[128 = 0]

mipu-dute: [113 177 145 117 138 128 141 148 134  91 128 171 131 118 130 152 123 150
 102 127 136]
rut-foso: [134 128 125 106 107 131 116 121 138 123 160  97 121 144 124 130 143 119
 150 161 130]
sevub-godod: [121 148 174 100 139 101 108 135 135 106 142  74 172 118 142 125 146 159
 155 118  98]
sevub-godod: [135 122 153 117 143 134 123 126 110 160 103 136 156 115 119  89 128 133
 120  87 121]
mipu-dute: [122 165 157 111 136 156 135 136 121 118 115 174 112 117 112 118 100 153
 100 148 144]
fisa-gor: [128 146 128  75 130 168 101 142 158 114 153 114 113 102  90  99 141 149
  86 126 138]
sevub-godod: [114 163 143 122 112 128 139 135 151  92 151 143 113 134 124 142 125 137
 116 150 139]
rut-foso: [134 126 162 115 113 140 122 111 122 146 132 112 122 139 117  95 115 132
 147 157 130]
rut-foso: [127 121 149 161 168 113 158 146 126 132  96 178 140 127 141 131 111 145
 121 117 133]
dof-togu: [116 114 148 127  96 134  98 104 153 116 151  33 104 120 116  95 112 143
 141 151 108]
mipu-dute: [145  96 135 127 106 156 121  99 115 172 126 113 101 144 108  82 109 111
 144 162 139]
fisa-gor: [129 125 136 121 121  97 136 136 157 125 157 117 165 142 132 122 173 111
 137  88 123]
mipu-dute: [134 115 101 116 133 163 100 120 111 136 118 101  95 110 116 126 106 139
 123 160 127]
mipu-dute: [120 139 113 129 156 115 124 151 136  99 125 126 141 109 142 161 138 147
 117 112 117]
rut-foso: [140 119 141 105 144 142 112 125 104 164 107 128 153 113 117  91 133 132
 123  95 121]
rut-foso: [133 132 134 111 138 119 124 139 142 109 152 111 131 141 137 148 141 140
 154 169 128]
rut-foso: [138 103 132 154 137 117 157 131 134 153 119 169 136 148 129 114 133 110
 129 113 142]
dof-togu: [131  81  92 164 155 124 124 135 139 130 114 103 110 117 136 139 119 134
 127 131 121]
fisa-gor: [144 131 149 100 165 119 139 159 150 122 148 154 153 143 130 132 157 144
 142 148 140]
fisa-gor: [124 114  99 159 126 145 131 122 124 120 115 131  79 126 129 148  92 130
 120 169 137]
fisa-gor: [131 138 143 105 130 110 125 137 140 123 148 118 161 134 132 126 160 127
 140 110 121]
dof-togu: [129 127 135 117 140 126 114 131 124 129 124 107 142 117 131 124 132 140
 133 119 116]
fisa-gor: [137 124 165 119 119 104 137 118 118 160 129 130 177 146 132  96 153 109
 153  88 120]
rut-foso: [107 135 165 156 109 143 137 114 143 121 113 126  97 114 109  88  82 147
  96 124 130]
dof-togu: [111  91  78 159  79 151 120 110 182 133 145  90  84 105  85  78 133  94
  58  55 133]
sevub-godod: [134 132 117 110 122 136 113 116  92 151 114 127 144 121 129 126 134 114
 133 107 120]
mipu-dute: [105 209 164 105  66 132 145 110 115 102 146 173 125 142 120 134 120 113
 112 127 141]
sevub-godod: [127 105 129 144 118 122 118 111 123 142 121  88 128 125 131 112 120 124
 141 118 112]
dof-togu: [122 135 117 152 104 129 151 121 134 119 134 160 100 146 128 143 115 110
 121 148 146]
sevub-godod: [130 119 116 140 120 139 133 121 126 137 123 140 109 131 122 124 116 119
 120 135 137]
fisa-gor: [128 105 113 164 114 123 139 112 121 136 121 124 103 144 137 138 108 113
 144 154 131]
dof-togu: [109 188 153 118  79 127 143 113 119 105 141 158 123 140 126 138 119 115
 120 131 136]
sevub-godod: [135 108  95 137 137 119 125 131 125 130 130 118 127 133 141 153 139 117
 143 135 125]
dof-togu: [127 131 155 130 136 130 136 131 132 132 120 142 132 127 123 109 118 140
 123 127 131]
fisa-gor: [117 135 120 126  97 122 112 111 125 122 137  87 130 121 129 128 133 116
 129 107 112]
fisa-gor: [125 134 122 126 121 124 118 122 119 115 133 104 121 130 139 149 122 132
 146 154 120]
rut-foso: [114 145 123 159 117 130 138 111  87 131  88 157 117 117 140 144  90 123
 115 113 123]
mipu-dute: [122 140  89 126  96 127 124 126 148  89 170 107  91 146 134 177 136 114
 140 183 137]
dof-togu: [118 162 110 112  79 133 129 114 126 118 150 141 123 135 119 138 145  95
 111 107 136]
rut-foso: [138 111 140 136 140 120 144 135 141 140 131 146 136 143 128 116 136 125
 136 132 137]
mipu-dute: [126 134 146 132 155 118 141 148 140 118 121 153 143 123 132 130 129 147
 119 117 130]
sevub-godod: [131 110 131 143 151 120 140 143 149 127 127 138 131 129 128 123 132 136
 123 124 133]
sevub-godod: [111 149 140 134  99 117 132 120 141 107 142 115 126 129 128 129 127 124
 122 116 123]
dof-togu: [107 199 158 120  95 116 145 119 102  97 129 168 136 138 143 161 115 126
 130 136 130]
mipu-dute: [142  97 120 141 103 129 141 114 143 148 151 125 105 164 121 114 133  98
 152 165 146]
[128 107 154 172 108 120 169 117 149 143 129 162 106 161 122 101 108 111
 131 145 150]	rut-foso
[129 113 158 127 142 119 112 120 114 148 108  89 158 113 133  97 123 144
 143 100 103]	mipu-dute
[124 139 129 108 128 143 118 134 140 125 132 128 130 110 109 109 136 134
  98 101 130]	fisa-gor
[104 102  83 209 130 123 153 131 150 111  97 150  87 106 130 144  95 122
  74  86 131]	dof-togu
[116 137 129 111 122 123  84 113 102 118 119  49 145  97 140 133 123 146
 143 110  87]	mipu-dute
[120 150 133 125 139 104 126 135 110 112 120 126 159 121 152 159 137 136
 141 110 110]	fisa-gor
[112 141  90 131 113 138 103 122 126  86 138  81  86 112 137 175 107 141
 128 173 118]	fisa-gor
[136 131 153 130 145 142 132 119  81 156  87 161 129 127 133 118  93 140
 140 149 130]	fisa-gor
[135 113 133 126 126 123 139 134 156 139 145 136 137 140 116 104 151 115
 122 109 138]	fisa-gor
[120 127  71 144  78 125 113 101 118 103 154  79  84 144 145 184 121  98
 157 181 123]	sevub-godod
[145 140  91 116 136 119 140 137  96 129 133 175 137 155 152 189 149 103
 159 164 142]	dof-togu
[116 115 109 164 126 117 125 122 130 106 121  95 103 123 146 158 104 137
 138 152 115]	dof-togu
[142 105 147 125 155 134 132 137 137 149 121 137 134 130 119  99 128 140
 131 133 135]	dof-togu
[146  85   4 145 121 154 129 133 135 138 143 154  75 138 121 177 151  74
 106 143 159]	mipu-dute
[115 129  95 153 132 128 132 135 137 104 121 133 105 114 133 157 117 131
 104 122 128]	fisa-gor
[105 154 176 131 110 108 132 129 166  88 153  96 131 128 128 118 123 152
 128 131 117]	sevub-godod
[121 148 162 122 157 125 131 144 128 115 112 143 146 111 131 123 118 162
 116 116 122]	mipu-dute
[127 113 127 136  97 132 125 107 132 146 134 107 120 134 117 100 127 107
 128 114 127]	fisa-gor
[105 141 132 173 122 107 158 141 171  71 145 138  91 141 142 169 106 144
 122 171 138]	rut-foso
[116 160 142 113 108 131 117 117 110 119 125 119 135 117 128 128 121 131
 123 115 118]	mipu-dute
[119 144 110 126 116 116 124 129 129 108 139 119 132 126 138 156 141 120
 127 118 121]	mipu-dute
[116 174 112 112 106 114 136 135 127 100 146 157 145 131 136 166 155 109
 115 101 131]	sevub-godod
[128 140 109 140 134 118 134 125  86 131 103 156 137 130 152 168 120 118
 142 128 123]	rut-foso
[154 114 162 101 140 111 137 137 143 141 163 124 152 171 135 121 159 127
 185 181 138]	fisa-gor

mupo_dati: [111 141 149 123 122 112 133 127 139 124 135 120 108  90 132 148 138 150
  75 120 133]
vobip_fug: [ 79 152 129 126 111 144 148 132 116 135 136 128 150 148  92 150 117 144
 133 114 113]
vut_bidip: [ 90 122 108 131 129 124 123 117 146 142 120 122 118 143 145 126 124 126
 125 134 131]
vut_bidip: [113 116 103 142 115 127 121 127 150 150 125 141 118 138 141 116 140 111
 140 131 147]
zof_bik: [181 128  96 147 115 110 139 126 130 157 124 157 129 188 120 101 141 104
 169 139 158]
mupo_dati: [114 145 136 105 167 115 127 120 122 127 106 103 117 141 127 122 110 156
 114 122 113]
kisi_figi: [118 127 112 125 137 142 114 141 147 161 108 142 107 103 102 110 155 127
 144  99 137]
kisi_figi: [146 128 120 124 127 133 115 119 113 104 140 127 161 114 119 106 131 122
 154 112  94]
vut_bidip: [142 137 111 128 142  82 115 126 130 117 128 118 130 150 152  86 123 111
 128 116 130]
firu_von: [124 132 120 136 126  95 137 117 137 130 131 118 110 139 136 144 128 122
  85 133 141]
vut_bidip: [140 163 162 107 152 105 138 143 107 111 121 109 133 144 134 115 104 156
 118 124 125]
vut_bidip: [ 53 116 112 129 102 128 113 107 144 124 160 143 127  75 113 127 158 145
 108  87 102]
mupo_dati: [136 103 135 140  94 157 144 112 135 146 145 164 117 118 121 158 150 148
 134 155 143]
firu_von: [107 144  84 118 160 159 110 122 135 147  84  92 142 119  77 132 128 105
 142  96  87]
kisi_figi: [ 75  72 159 110 145 112 119 122  59  66 199 172 150 151 123  84 104 160
 176  92  92]
firu_von: [103 130 160 127 130 110 145 142 112 110 143 118 114 126 125 165 111 132
  77 126 139]
mupo_dati: [146  99 144 139 111 157 121 158 127 130 138 161 128 116 146 114 135 112
 170 141 156]
firu_von: [170 150 100 131 124 129 116 123 144 137 109 117 145 113 121 107 146 108
 142 119 116]
kisi_figi: [121 122 139 113 134 135 117 127 121 127 137 153 133 126 137  83 134 163
 173 118 120]
firu_von: [169 144 122 128 114 127 107 115 131  93 135 107 177 108 170  93 123 116
 152 139  95]
vut_bidip: [137 123 125 136 120 157 123 151 133 137 120 132 130 100 106 141 140 102
 136 118 134]
firu_von: [ 75 116 120 123 150 139 119 134 130 132 112 112 124 150 141 128 103 119
 137 129 124]
vobip_fug: [119 128  95 121 175 138 117 137 115 137  89  98 136 168  95 124 103  90
 151 110 110]
mupo_dati: [122 110 113 125 138  99 127  95 132 137 140 145  94 113 100 130 158 147
  96 104 123]
vut_bidip: [162 129 164 119 133 161 132 141 117 115 120 120 134 101 133 148 120 141
 130 150 125]
zof_bik: [152 144 143 126 118 129 111 160 104  85 150 123 176  92 126  95 125 103
 154  94 104]
vut_bidip: [141 152 172 121 102 128 138 123 126  94 150 113 147  89 163 147 121 161
  95 151 116]
kisi_figi: [132 141 135 133  91 140 152 108 149 160 131 154 124 154 152 134 137 175
 142 173 151]
zof_bik: [172 141 144 100 169 122 123 134 114 141 107 144 113 133 108  79 138 168
 164 110 128]
kisi_figi: [117 144 134 138 106 108 135 123 129 100 144 102 154 147 176 139 100 116
 104 155 124]
zof_bik: [169 122 145 112 145 100 118 136 107 121 146 171 120 127 123  58 149 159
 171  98 135]
vobip_fug: [111 159 139 140 110 139 131 168 149 130 110  94 137 117 158 154 108  94
 102 143 151]
vobip_fug: [ 93 153 152 123 100 122 169 122 106 139 159 157 132 159  87 151 129 184
 121 119 131]
mupo_dati: [131 119 106 127 144 138 105 125 133 122 111 112 146 141 155  99 114 105
 163 136 113]
vobip_fug: [127  92 141 111 168 178 119 114  98 100 112 103 144 132 126 155  92 130
 150 154  86]
vobip_fug: [151 160 106 122 128 114 152  83 124 145 118 119 140 174  98 139 129 160
 124 140 106]
mupo_dati: [121 113 120 127 143 107 102 121 116  77 142  98 158 130 174 102  99  96
 131 127  97]
kisi_figi: [131 124 109 146  88 128 136 108 118 111 163 138 163 128 108 144 138 111
 129 123 106]
zof_bik: [123 126 117 136 108 136 125 114 158 146 122 131 121 123 159 128 138 134
 128 153 139]
zof_bik: [134 183 135 133 100 131 161 135 139 154 115 116 140 154 119 156 122 145
 113 148 143]
mupo_dati: [123  92 126 109 170  99 125  85  98 108 143 137 110 154 115 115 121 160
 125 119 101]
firu_von: [108 158 142 132  90 116 157 118 135 138 149 138 126 125 116 156 140 164
  92 130 137]
vut_bidip: [181 133 168 119 118 109 159 103  94 105 160 151 136 157 131 133 121 182
 128 158 126]
kisi_figi: [121 120 147 114 156 165 123 145 122 134 104 118 114 100 105 150 124 135
 126 122 123]
kisi_figi: [ 92 130 113 113 157 142 116 134 152 176  90 137  96 141 125  97 136 153
 158 117 143]
vobip_fug: [141 137 110 138 115 125 111 135 159 138 114 122 138 136 185  89 127 108
 156 150 144]
kisi_figi: [162 105 163 126 153  89 125 156 102  98 147 139  98 108 126 122 129 112
  96 107 152]
mupo_dati: [128  91 100 142 141 121 109 142 145 152 118 150  94 127 126 107 148  88
 142 113 159]
mupo_dati: [113 139 124 118 156 144 144 124 128 157  90 110 115 181 119 150 102 142
 133 153 134]
firu_von: [151 136 128 127 145 132 115 155 127 121 109 109 134 116 129 118 121  95
 133 118 130]
firu_von: [188 175 134 133 110 129 127 155 136 123 117 110 152  87 117 124 143 105
 119 115 129]
zof_bik: [111 107 121 142 118 117 124 126 141 126 137 129 115 129 155 138 127 107
 109 141 145]
vobip_fug: [136  81 180 136 126 131 138 187  66  88 181 178 128 123  92 133 120 102
 148  97 153]
zof_bik: [ 84  73 132 125 135 128 101 112 130 104 154 143 115 105 171 108 127 135
 135 130 119]
firu_von: [138 105 149 124 129 153 133 124 112 118 139 142 125 110 113 150 131 143
 131 137 121]
zof_bik: [175 173 148 111 145 121 139 151 107 131 113 125 137 127  85 112 132 146
 137 101 125]
firu_von: [133 133 134 124  90 137 143  95 122 132 162 168 146 122 111 118 154 184
 153 129 110]
vobip_fug: [164 117 147 140 107 131 136 145 104 101 156 142 149 123 125 136 125 107
 136 133 133]
vobip_fug: [ 92 144  99 141  86 137 111 119 159 127 143 118 147  51 108 141 165 108
  96  89 100]
mupo_dati: [134 123 155 113 155 134 121 155 116 127 118 136 116 129 136 102 118 141
 152 122 140]
zof_bik: [137 135 146 124 132 119 114 147 147 127 118 123 115 108 176 102 127 131
 125 138 149]
vobip_fug: [108 130 116 135 110 119 118 136 143 136 139 144 126 110 129 106 148 122
 133 104 136]
zof_bik: [ 94 136 122 139  93 137 152 115  95 100 170 123 169 117  56 187 127 116
  98  97  85]
vut_bidip: [170  99 100 143 108  99 123  86 104  92 177 149 151 111  92 126 157 106
 121 103  92]
kisi_figi: [121 153  82 141 113 128 119 118 157 146 109 104 146 130 126 126 136  96
 126 122 117]
vut_bidip: [146  71  94 108 213 136  86 106 115 122  89 113 108 143 125  90 116 105
 169 119  98]
[182 154 135 132 106 105 122 142 139 127 139 143 129  80 123  99 165 127
 120 103 140]	zof_bik
[ 87 116 119 133 104 185 117 140 124 122 142 134 156  63  72 157 148 109
 139  89  93]	kisi_figi
[ 79 125 107 147  84 153 154 109 145 164 137 146 126 149 105 176 139 137
 121 146 138]	kisi_figi
[130 125 135 119 146 150 112 136 113  99 121 102 154 108 132 129 108 112
 139 125  97]	firu_von
[119 152  88 134 111 132 133 106 159 173 109 132 124 137 105 126 154 138
 133 123 128]	firu_von
[155 125 116 119 146 149 107 124 123 119 116 118 141  86  97 119 143 116
 142 103  95]	zof_bik
[112 136 133 124 140 114 119 134 133 114 122 102 126 120 151 128 113 120
 104 127 125]	mupo_dati
[126 139 121 148  90 133 143 143 144 151 133 144 129 137 126 142 139 113
 128 137 158]	vut_bidip
[128 170  97 134 136  62 130 157 141 165 116 140 108 169 106  73 145 108
 129  77 167]	firu_von
[164 126 140 107 164 158 115 129 110 114 106 111 139 104 108 123 122 135
 149 123  97]	kisi_figi
[116 137 107 120 117 164 133  82 119 123 128 115 174 145 110 141 118 154
 160 144  71]	vobip_fug
[123 116 137 112 138 134 118 116 118 120 139 145 128 112 123 102 137 162
 150 114 109]	zof_bik
[172 135  94 153  87  84 145  91 127 123 160 143 150 169 129 124 143 111
 123 141 129]	kisi_figi
[117 144 155 112 147 147 120 170 134 144 104 131 114 110 135 105 125 145
 148 116 148]	vut_bidip
[161 152 137 127 122 124 120 153 116 104 135 118 154  88 108 118 136 105
 124  96 115]	zof_bik
[145 151 131 128 113 117 143 120 127 135 138 135 122  97  79 150 158 144
  92 102 123]	zof_bik
[ 78 155 134 122 130 117 143 130 140 145 115 112 119 165 149 136 105 153
 111 142 141]	vut_bidip
[ 94 140 145 120 130 125 151 134 112 137 135 137 118 148  95 150 121 156
 114 116 133]	vobip_fug
[131 132 124 131  95 158 138  96 155 153 128 141 123  98 122 156 158 164
 119 151 123]	mupo_dati
[118 110 110 126 149 119 120 113 137 142 114 129 112 163 151 108 120 130
 144 143 135]	vut_bidip
[185 142 148 122 166  80 125 144 129 114 105  97 102 142 171 115 108 113
  90 146 156]	kisi_figi
[ 79 135 123 122 109 144 136 111 123 135 145 144 145 132 103 129 133 163
 146 113 104]	vobip_fug
[108 119 148 131 118 125 116 150 150 129 134 137 105  90 166 119 137 128
 112 128 156]	vobip_fug
[139 147 118 129  93 144 127  91 141 119 139 122 166 108 144 127 138 152
 138 147  93]	firu_von

fav-giti: [139 146 151 147 133 109 120 130 107 128 128 110 158 144 125 178 122 114
 145 158  78]
senaz-lazi: [113 114 153 146 119 135 132 127 143  96 138 129 133 166 103 127 146 142
 133 122 148]
gilu-dufep: [144 176 126  95 108 160 123  85 105 100 146 162  87 133 132 122 113 144
 143 113 110]
tak-sok: [141 143  94 145 145 122 137 175 134 116 132 127 117 154 173 105  83 125
 120 120 180]
fav-giti: [109 113 101 147 136 104 108  91 139 141 161 106  92 106 117  69 148 158
 106 117 130]
gilu-dufep: [158 144  86  80 150 142 125 152 122 120 121 130 125 135 150 130 124 125
 129 128 144]
tak-sok: [143 153 147 138 126 142 120 140 130 132  99 136 141 130 111 136 111 120
 136 123 138]
gilu-dufep: [137 125 141 100 111 112 131 142 117 134 112 109 138 123 114 156 140 117
 131 144 101]
senaz-lazi: [120 108 116 138 168 139 118 123 138 133 136 122 155 126 135 135 153 128
 132 126 134]
senaz-lazi: [135 145 165 171 156 132 115 131 116 105 164 124 151 169 131 163 149 144
 142 125 117]
senaz-lazi: [125 133 142 158 124 134 121 117 140 120 123 139 133 148 100 119 125 134
 130 130 135]
senaz-lazi: [117 118  97 115 133 120 151 136 116 106 184 130  89 137 195 109 121 144
 118 113 146]
tak-sok: [130 146 103 169 157 107 102  96 120 119 182 116 105 146 138  99 131 158
 121 131 113]
tak-sok: [144 151 118  99 112 157 134 125 130 109 117 161 106 140 124 113 110 132
 131 116 150]
senaz-lazi: [124 136 142 146 134 122 147 158 113  93 181 121 108 163 184 135 121 145
 130 106 152]
senaz-lazi: [136 119  84 111 168 174 123 106 145 117 135 174 137 142 134 113 145 135
 128 125 153]
gilu-dufep: [ 94  84 138 160 141 131 141 127 145 166 111 133 160  87 143 132 128 105
 124 126 134]
gilu-dufep: [118 138 136 151 132 117 122 109 114 150 149 120 111  92 152 119 120 133
 124 114 110]
gilu-dufep: [120 143 159 163 119 122 124 103 114 140 142 135 124 114 130 137 119 130
 132 127  96]
fav-giti: [104 102 116 132 132 169 146 122 158 111 107 164 144 140 130 115 113 115
 137 118 175]
tak-sok: [113 119 105 125 142 172 130 118 154 129  67 146 172 118 124 137  89  87
 156 133 152]
tak-sok: [110 138 121 142 110 124 131  84 120  93 183 138  79 151 140  96 121 158
 127 118 122]
fav-giti: [101 102 144 142 142 125 138 130 122 150 123 109 163  94 160 165 126 101
 142 130 108]
fav-giti: [136 165 138 110 134 151 111 123 116 121 112 109 129 110 133 140 114 123
 152 104 130]
fav-giti: [105 111 121 127 111 121 126 114 144 129 114 109 118 114 108 101 123 127
 127 123 140]
tak-sok: [149 132 141 160 134  81 117 149 115 165 128 112 145 125 115 147 136 125
 110 162  85]
gilu-dufep: [141 156 124 122 139 116 105 111 107 139 149 106 108 106 134 123 137 143
 127 120 102]
tak-sok: [141 126  96 124 144 106 133 150 120 129 162 125 106 138 163 111 131 142
 107 131 137]
senaz-lazi: [115 107 118 146 135 123 112  96 146 144 113 126 145 119  88 116 143 126
 125 147 112]
gilu-dufep: [132 155 150 138 128 102  94 128 121 120 149  66 103 125 102 107 153 162
 126 101 131]
fav-giti: [112 144 136 161 148 143 107 105 132 117 116 104 155 129 124 141 107 116
 159 123 125]
senaz-lazi: [139 126 110  49 132 165 120 106 126 128 114 137 122  98 116 131 166 132
 135 112 125]
senaz-lazi: [110 123 108 182 138 112 128 125 141 138 141 127 114 124 150  87  94 131
 115 123 152]
gilu-dufep: [143 150 136 148 127  80 117 139 100 146 153  95 114 120 143 137 124 135
 117 142  88]
senaz-lazi: [127 121 152 105 109 134 150 168 128 103 122 120 130 148 137 147 131 125
 134 114 156]
gilu-dufep: [151 152 102 145 161 139 123 111 110 144 143 170 136 127 162 142 107 120
 129 148  98]
tak-sok: [177 131 129 115 143 102 143 190 103 181 129 153 136 109 164 157 140 120
  93 148 108]
tak-sok: [150 153 110 147 127 126 131 107 113 143 136 181 117 134 139 127  97 123
 119 157  93]
gilu-dufep: [129 146 139 176 149 149 109 112 142 108 140 143 135 162 107 113 128 147
 135 116 151]
tak-sok: [155 139  76 110 103 104 135 140 134 120 107 148 107 162 110 102  88 120
 112 172 125]
fav-giti: [154 148 103  91 133 128 127 120 105 122 137 139 124 137 142 152 126 123
 134 152  90]
fav-giti: [133 166 191 125 113 199 127 134 137  98  88 158 145 140 103 149 115 124
 162  80 175]
fav-giti: [126  95 109 118 131 104 146 136 123 151 152 137 118 113 154 123 149 131
 102 142 114]
fav-giti: [114 145 127 183 186 148 100 106 127 128 145 109 158 120 158 138 116 126
 153 109 132]
[105 118 103 148 125 123 145 110 129 109 159 140 108 142 165 109  98 129
 129 131 133]	tak-sok
[113 120 162  95  95 127 117  74 115 144 118 116 125  84  82 146 167 129
 137 132  67]	gilu-dufep
[121 138 166 135 111 154 126 128 142  92 129 133 119 156  99 116 139 148
 137  96 168]	senaz-lazi
[113 140 127 143 135 149 109  90 138 107 129 123 128 135 109 114 123 135
 147 116 135]	tak-sok
[118 104 150 134 117 122 146 112 118 129 129 149 160 141 122 178 138 108
 138 167  75]	fav-giti
[118  95 102 119 103  96 159 137 129 121 137 136 118 149 140 126 115 118
 114 165 114]	senaz-lazi
[137  85  69  88 145 102 118 156 159 114 124  92 129 161  91  94 175 144
 104 149 161]	gilu-dufep
[134 104  83 132 174 137 115 136 155 131 124 130 151 144 119 109 150 132
 118 137 159]	gilu-dufep
[ 95 132 191 161 104  99 119 134 121 145 136  63 109  81 128 118 132 140
 129  83 134]	gilu-dufep
[126 108 110 183 154  92 141 152 125 139 146 129 159 156 163 149 106 110
 120 172 108]	senaz-lazi
[118 130 116 161 151 150 112 107 150 128 129 141 127 127 119  92 125 140
 127 108 162]	senaz-lazi
[143 159 116 119 141 148 115 120 123 102 162 137  91 144 141  98 134 161
 125  96 157]	tak-sok
[136 109  79  98 153 156 128 127 149 151  89 156 150 106 126 117 126 107
 124 138 147]	senaz-lazi
[138 151 131  93 105 139 130 123 117 105 130 131 103 136 124 128 123 135
 136 118 127]	gilu-dufep
[160 142 145 107 141 110  95 133 117 145 136 100 126 119  85 133 190 156
 113 126 104]	tak-sok
[140 155 106 168 177 132 101 160 142 119 124  95 142 147 144 108 103 132
 135 107 182]	tak-sok
[154 165 134 167 160 135 104 122 116 147 125 144 151 129 128 147 114 124
 134 139 105]	senaz-lazi
[ 91  98  99 123 112 123 146  89 133 103 157 131 105 138 145 107 119 131
 131 137 121]	tak-sok
[ 94 127 136 152  78 102 128  83 135 112 158 117  64 126 103  65 117 160
 115 112 131]	senaz-lazi
